Here is a tiny trained network, its code and every weight. The questions are about switching its units off for an input and a class, where a switched-off unit gives its printed mean instead of its output.

import numpy as np


def w(rows, s, z=0):
    codes = np.array(rows[::2]) - 128.0
    scale = np.full(codes.shape[1], s)
    scale[-1] = z or s
    return codes * scale


def norm(h):
    return h / np.sqrt((h * h).mean(-1, keepdims=True) + 1e-5)


def f(y):
    return y / 2 * (1 + np.tanh(0.7978845608 * (y + 0.044715 * y**3)))


def log_softmax(a):
    a = a - a.max(-1, keepdims=True)
    return a - np.log(np.exp(a).sum(-1, keepdims=True))


def net(x, mask):
    res = np.array(x, float).reshape(1, 6) / 4 @ E
    u = 0
    for l in range(2):
        y = f(norm(res) @ A[l][:, :-1].T + A[l][:, -1])
        res = res + np.where(mask[u : u + 4], y, B[l][:, -1]) @ B[l][:, :-1]
        u += 4
    return log_softmax(norm(res)[-1] @ U[:, :-1].T + U[:, -1])


A, B = {}, {}
E = w([
[11,201,227,10,159,195],'x0',
[213,237,209,139,118,190],'x1',
[176,195,88,179,2,165],'x2',
[121,132,157,170,80,187],'x3',
[106,203,110,163,138,166],'x4',
[151,111,90,168,140,133],'x5',
],0.0056)
A[0] = w([
[44,187,121,159,118,150,192],'0.n1',
[136,2,189,116,198,88,198],'0.n2',
[125,151,74,50,123,173,131],'0.n3',
[175,72,176,155,100,63,254],'0.n4',
],0.0089,0.0037)
B[0] = w([
[252,212,187,114,161,144,203],'0.n1',
[56,159,39,138,255,193,253],'0.n2',
[201,163,159,166,162,225,154],'0.n3',
[72,88,20,151,124,46,220],'0.n4',
],0.007,0.006)
A[1] = w([
[147,101,184,118,165,84,196],'1.n1',
[71,254,205,101,140,174,133],'1.n2',
[180,167,54,190,48,93,224],'1.n3',
[90,150,161,87,137,129,3],'1.n4',
],0.0099,0.0026)
B[1] = w([
[98,177,74,73,151,178,133],'1.n1',
[153,207,137,53,73,166,254],'1.n2',
[133,26,255,160,74,73,223],'1.n3',
[183,153,80,172,100,127,137],'1.n4',
],0.0089,0.0092)
U = w([
[186,2,200,198,20,58,4],'0',
[140,208,177,27,73,220,122],'1',
[45,67,69,102,170,141,114],'2',
],0.0068,0.00039)

Each question gives the input, the list of numbers given to net, and the class t.
The units are the neurons (one row each of A and B). Each row of codes is followed by its name. A weight is (code - 128) times the scale printed after its matrix; where a second scale follows, it is the last column's (A, B and U).
mask holds one flag per neuron, layer by layer. A switched-off neuron (its flag False) gives its mean, the last column of its row in B, instead of its output. The means were averaged over made-up inputs and are rounded, as every weight is.
A unit's drop is (log p(t) with every unit on - log p(t) with that unit switched off) / (log p(t) with every unit on - log p(t) with every unit switched off).
The circuit of an input: a set's keep is (log p(t) with only the set's units on - log p(t) with every unit switched off) / (log p(t) with every unit on - log p(t) with every unit switched off). Starting from all 8 units, units are removed one at a time, each time the one whose removal leaves the highest keep (on an exact tie, the one counted first), for as long as the keep stays at least 0.8.
units of the circuit, in order: the units of the circuit, biggest drop first
k most important neurons: the k neurons with the biggest drops, biggest first
k most important neurons of layer l: the k neurons of layer l with the biggest drops, biggest first
drop of u: that unit's drop, to one decimal
input [-7,-4,1,-3,-6,-8], class 2: units of the circuit, in order	[0.n2]
input [-1,-5,2,-4,-7,5], class 2: 2 most important neurons	[0.n2 1.n3]
input [-7,8,-7,-7,6,-6], class 2: units of the circuit, in order	[1.n2 1.n3 0.n1]
input [-3,6,-5,3,5,4], class 0: units of the circuit, in order	[0.n2 1.n2]
input [1,-3,6,1,3,5], class 0: 2 most important neurons	[1.n3 0.n2]
input [2,-5,-4,4,5,3], class 1: 3 most important neurons	[0.n4 0.n1 1.n2]
input [2,3,4,8,-2,7], class 0: 2 most important neurons of layer 0	[0.n2 0.n3]
input [-2,4,8,0,8,6], class 0: drop of 0.n2	0.1
input [0,4,-3,-8,1,3], class 2: drop of 1.n2	0.3
input [1,0,-6,1,-2,-5], class 2: drop of 0.n3	0.0
